Below are the code and all the weights of a small trained network. Each question names an input and a class and asks about switching units off, where a switched-off unit gives its printed mean instead of its output.

import numpy as np


def w(rows, s, z=0):
    codes = np.array(rows[::2]) - 128.0
    scale = np.full(codes.shape[1], s)
    scale[-1] = z or s
    return codes * scale


def f(y):
    return y / 2 * (1 + np.tanh(0.7978845608 * (y + 0.044715 * y**3)))


def log_softmax(a):
    a = a - a.max(-1, keepdims=True)
    return a - np.log(np.exp(a).sum(-1, keepdims=True))


def net(x, mask):
    res = np.array(x, float).reshape(1, 7) / 4 @ E
    y = f(res @ A[0][:, :-1].T + A[0][:, -1])
    res = res + np.where(mask, y, B[0][:, -1]) @ B[0][:, :-1]
    return log_softmax(res[-1] @ U[:, :-1].T + U[:, -1])


A, B = {}, {}
E = w([
[181,140,114,74,189,192,200,69,91,64,105],'x0',
[131,124,125,124,117,125,134,127,117,131,126],'x1',
[251,142,212,111,173,79,109,117,77,202,167],'x2',
[87,254,114,96,144,52,81,53,170,114,135],'x3',
[159,164,85,239,120,126,145,133,111,126,114],'x4',
[116,217,239,118,65,128,194,151,157,183,62],'x5',
[148,148,97,164,111,134,125,127,92,150,95],'x6',
],0.0074)
A[0] = w([
[120,151,207,157,113,181,173,108,185,185,73,30],'n1',
[230,138,167,102,142,102,121,153,100,183,186,2],'n2',
[118,68,71,125,170,119,97,80,129,131,194,49],'n3',
[169,97,66,116,143,154,62,132,135,105,202,2],'n4',
[160,136,153,135,224,184,164,69,84,100,81,75],'n5',
[73,124,83,100,27,141,175,134,135,84,71,93],'n6',
[143,103,35,138,127,139,44,101,78,124,161,102],'n7',
[200,130,185,146,162,92,101,87,114,184,156,25],'n8',
[160,165,73,234,121,111,165,106,111,140,122,248],'n9',
[97,98,142,171,87,54,21,225,144,190,150,96],'n10',
[183,31,137,124,118,245,180,255,124,187,132,163],'n11',
],0.0063,0.0023)
B[0] = w([
[160,177,203,173,69,180,187,132,81,136,187,176],'n1',
[73,134,48,183,86,217,79,221,131,71,133,195],'n2',
[171,185,231,209,71,164,171,132,95,190,154,180],'n3',
[126,172,197,170,68,151,170,101,91,119,147,170],'n4',
[142,75,87,105,73,109,129,107,81,45,48,185],'n5',
[91,147,84,188,73,155,85,140,116,129,150,189],'n6',
[137,197,191,197,40,128,196,110,165,144,199,194],'n7',
[51,142,45,223,146,162,34,235,110,121,124,187],'n8',
[121,101,87,32,226,21,185,140,93,182,170,190],'n9',
[195,63,129,37,106,105,163,73,31,8,2,225],'n10',
[163,135,108,76,171,109,43,54,240,196,161,254],'n11',
],0.0068)
U = w([
[155,127,136,118,95,130,129,131,127,118,135,253],'0',
[168,166,255,204,49,173,212,126,103,157,161,31],'1',
[53,116,43,197,123,222,72,242,115,72,112,46],'2',
[193,49,143,79,117,112,172,81,49,15,25,42],'3',
[122,105,138,79,171,88,148,125,118,164,155,219],'4',
[154,160,130,99,170,75,53,35,213,196,138,91],'5',
[124,97,163,105,162,110,159,138,119,152,145,182],'6',
],0.0069,0.0056)

Each question gives the input, the list of numbers given to net, and the class t.
The units are the neurons (one row each of A and B). Each row of codes is followed by its name. A weight is (code - 128) times the scale printed after its matrix; where a second scale follows, it is the last column's (A, B and U).
mask holds one flag per neuron, in row order. A switched-off neuron (its flag False) gives its mean, the last column of its row in B, instead of its output. The means were averaged over made-up inputs and are rounded, as every weight is.
A unit's drop is (log p(t) with every unit on - log p(t) with that unit switched off) / (log p(t) with every unit on - log p(t) with every unit switched off).
The circuit of an input: a set's keep is (log p(t) with only the set's units on - log p(t) with every unit switched off) / (log p(t) with every unit on - log p(t) with every unit switched off). Starting from all 11 units, units are removed one at a time, each time the one whose removal leaves the highest keep (on an exact tie, the one counted first), for as long as the keep stays at least 0.8.
circuit, biggest first: the units of the circuit, biggest drop first
most important unit: the unit with the biggest drop
top k neurons: the k neurons with the biggest drops, biggest first
drop of u: that unit's drop, to one decimal
input [7,6,2,7,-2,-8,-5], class 1: top 2 neurons => [n3; n7]
input [0,-3,-8,4,-5,6,2], class 2: most important unit => n6
input [-3,-2,7,6,-6,-4,-3], class 2: circuit, biggest first => [n8; n2]
input [-2,5,-5,-1,-7,-7,-1], class 1: circuit, biggest first => [n3; n7; n4]
input [5,5,-8,6,-7,2,-5], class 2: top 2 neurons => [n6; n11]
input [-1,-4,-5,-8,2,-3,3], class 5: circuit, biggest first => [n11; n2]
input [-4,-2,-3,-4,6,-3,1], class 4: circuit, biggest first => [n9; n2]
input [-7,2,-1,7,-1,-2,1], class 3: top 2 neurons => [n10; n11]
input [6,-1,8,-1,-1,4,0], class 2: top 2 neurons => [n2; n8]
input [-8,-4,-3,8,-4,8,5], class 1: top 4 neurons => [n1; n11; n9; n5]
input [4,-3,8,-2,0,4,1], class 2: top 2 neurons => [n2; n8]
input [8,2,1,6,5,3,7], class 3: top 2 neurons => [n5; n11]
input [3,1,2,-5,-3,3,1], class 5: top 2 neurons => [n11; n10]
input [8,-2,6,8,8,5,2], class 3: most important unit => n5
input [-7,1,-1,7,4,6,3], class 3: top 2 neurons => [n10; n11]
input [6,1,7,-5,0,-4,-6], class 2: top 3 neurons => [n2; n8; n10]
input [8,-1,4,5,-6,4,-3], class 3: top 2 neurons => [n5; n11]
input [1,-5,-3,-1,6,2,3], class 4: drop of n9 => 0.5
input [0,3,8,-2,-7,5,-3], class 2: drop of n3 => 0.0
input [-8,3,-3,-4,-4,-2,-2], class 3: most important unit => n10
input [4,-2,-3,-1,3,-7,-2], class 1: drop of n7 => 0.2
